[[6 5 3 6 4 5]
 [5 4 5 4 5 4]
 [5 5 4 4 5 5]
 [6 5 5 4 5 3]
 [5 2 4 4 6 5]
 [5 4 4 4 5 5]
 [4 5 4 3 4 6]
 [5 6 4 5 5 5]
 [6 5 4 5 4 5]
 [5 5 5 4 7 5]
 [5 3 4 4 5 4]
 [6 5 3 5 4 4]] 4

[[ 503  520  509  479 -511  498 -520  504  513  501   16  514  507 -508
  -502  497]
 [ 520  536  525  495 -537  514 -488  521  530  517  -16  531  525 -533
  -528  513]
 [ 521  537  526  496 -533  516 -482  522  532  518  -22  533  526 -529
  -524  514]
 [ 537  558  546  514 -483  535 -533  539  551  537   29  550  543 -479
  -474  532]
 [ 527  543  532  502 -528  522 -491  528  538  524  -13  539  532 -524
  -519  520]
 [ 543  561  549  518 -514  538 -482  544  555  541  -22  555  549 -509
  -505  537]
 [ 552  569  558  526 -536  547 -517  553  563  550   13  564  557 -532
  -527  545]
 [ 557  576  564  532 -525  553 -531  559  569  556   28  570  562 -521
  -515  551]
 [ 513  528  518  488 -545  507 -483  514  523  510  -20  524  518 -541
  -535  506]
 [ 549  566  555  523 -535  544 -522  550  560  547   18  561  554 -531
  -525  542]] -525

[[6662 2523 5697 5179 5017 3757]
 [6078 5138 4070 3018 5333 4980]
 [5103 4823 5357 6047 5024 2415]
 [4354 5515 4259 4511 4931 3306]
 [4532 7691 4560 5906 4945 4607]
 [4961 5767 2136 4729 4966 4480]
 [4042 5538 4125 5045 4616 4670]
 [3919 7888 4432 4482 4701 1637]
 [5017 6209 5137 4531 4504 5425]
 [4713 4442 5120 6587 5131 7427]
 [4774 6388 2910 4103 4383 6703]
 [5311 5473 5645 6611 4815 5828]] 4815

[[-46  12   1 -14 -33 -24  -3  22 -19   0 -19 -25]
 [-34 -13 -19  -9 -31 -14 -27 -48 -22 -27 -43  14]
 [-16   5  -2 -31  10  -8  13  -2  12 -19 -14 -17]
 [ 28 -23 -28  -8 -19  -3 -15  10  23 -14  -1  -3]
 [-34   5 -15 -11 -25 -13 -38 -36 -16 -20 -39 -43]
 [  7 -26  10  22   7   0 -24 -27 -43  -9  15   4]
 [ 15 -39   8  -3  -5 -18 -22 -24 -29 -15  37  -1]
 [-41 -18 -19  -6 -27  -4 -29 -49 -13 -26 -39 -14]
 [-19 -24  -5   2   5 -28 -12 -36 -25 -24 -30   4]
 [ 33 -33 -28  -2 -23 -11   3  -5  15  -1   3  -7]
 [  1 -21  -6  23  16  -4 -25 -30 -47  -5   8   4]] 8

[[54 45 72 68 89 67 85 44 71 55 68 59  7 51 45]
 [86 40 60 63 41 92 82 83 79 63 72 57 32 40 90]
 [76 57 82 21 69 59 69 67 58 74 42 54 57 50 60]
 [28 62 61 29 39 89 60 34 68 79 58 65 82 79 71]
 [79 76 65 51 80 69 49 51 66 58 75 80 48 57 76]
 [44 54 57 47 60 59 51 60 66 35 61 72 43 65 59]
 [94 37 56 63 56 71 46 51 82 77 49 68 27 76 62]
 [82 37 28 65 44 75 41 60 42 68 38 84 57 63 71]
 [66 76 76 44 83 98 64 29 56 63 61 49 58 79 60]
 [58 64 59 46 48 78 63 37 83 86 74 67 55 66 56]
 [56 77 74 53 76 74 52 54 79 45 69 73 60 51 69]] 51

[[-11 -27 -20 -39 -25 -22 -28  20  11   0 -10   2   1]
 [-13 -13   1 -13   1 -11  -2 -23 -19 -10   7   7  -4]
 [ -6 -10 -20  -9   5  -4 -21  10  -2  16 -41 -16 -18]
 [ -4  -6  10 -15 -11 -15 -12 -36 -34  -8 -15  -2 -22]
 [ -9  -9  -9  -3  -2  -4 -30  -9  -6 -32 -23 -41 -30]
 [-11  -7 -27 -18 -21 -12 -31 -13 -20 -29   9   6  -4]
 [  8  -9   6  -6   1  -6  16   6   1 -11 -16  -1 -41]
 [  8  -3  -3  -3  -1   3 -18 -16  -5   5 -35   2 -17]
 [-20  -1  -1   3 -15  -6  -5 -23 -15 -19   3  13  -2]
 [-11  -6 -15  -4 -22   0   2 -19 -31   2 -37 -23  37]] -23

[[5476 7058 6418 5025 6896 5860 4145 5248 6131 6158]
 [6379 6266 6174 5666 6049 6597 6474 5620 6032 5350]
 [5587 8199 6006 5169 5416 6744 4964 6421 5272 5586]
 [6420 7686 6158 6470 7785 6493 6818 5370 5623 5991]
 [2686 5743 5826 6169 5274 6788 6954 5110 7340 5808]
 [6107 5342 6557 6351 5982 6109 4908 5350 4968 4970]
 [8408 6680 5785 6197 5765 5889 6674 4708 7013 5593]] 7013
---
Input:
-17.8,-21.7,20.4,-32.2,-16.2,-6.5
23.5,1.3,-18.9,26.3,-7.8,7.0
-35.0,0.3,-46.7,-22.1,-29.6,-54.4
Output: -35.0

Input:
-52.1,-42.2,-9.4,37.7
-12.5,-25.7,-4.6,18.8
Output: -25.7

Input: 40.0,-3.9,-41.3,11.7
Output: 11.7

Input: 21.7,47.3,24.6,5.5,-24.5,14.3,-5.2
Output: 5.5

Input: 29.2,53.9,34.9,-27.5
Output: 34.9

Input: 8.7,-2.1,12.7,-47.1,-37.9,29.1,-11.0
Output: -11.0

Input: 26.6,9.8,-46.9,-16.2,37.7,44.4
Output: 9.8
---
array([[ 44.8,  32.9,  -5.1,  -5.1,  26.0, -31.9,   8.2],
       [ 58.2,  37.2, -18.7, -18.7,  25.7, -14.0,  36.3],
       [ 32.4,  -5.3,  -5.4,  -5.4,  28.0, -10.1,  29.2]]) -5.1

[  9.4, -25.0, -42.0,  29.7, -35.5] -42.0

array([[ -0.6,   5.2, -53.3,  57.2,   7.0,  29.0,  -2.9],
       [ -8.5,  14.1, -50.6,  53.1,  12.6,  33.9,  -6.7]]) -53.3

array([[ -2.5, -14.7, -13.3,   9.0,   6.7, -19.2],
       [  3.9,  15.9,   9.3,  17.0, -20.2, -13.2],
       [ 31.7,  28.4,  -8.0,  -4.5, -20.2,  44.8]]) -13.3

array([[ 20.6,  30.1,   0.7, -51.1,   8.7,  15.5],
       [ 12.7,   4.7, -12.9, -18.1,  -4.9,   8.8],
       [  4.1,   8.1, -10.1, -18.9,  -0.6,   2.8]]) 0.7

[ 1.0, -9.7, 14.8, 51.6] 14.8

array([[ -9.0, -13.3,  -6.9, -11.6, -45.1],
       [  1.5,  23.1,   5.6, -24.6, -33.5]]) -6.9

[ 33.6,  41.1,  22.4,  -5.2, -11.6,  39.5] 22.4

[ 42.7,   8.2, -40.7, -35.3,  36.4, -15.3] -40.7

array([[ -7.7, -33.0,   1.8, -34.6],
       [-41.8,  -8.1,   8.0, -15.4],
       [-18.1, -16.0,  -4.1, -15.1]]) 1.8
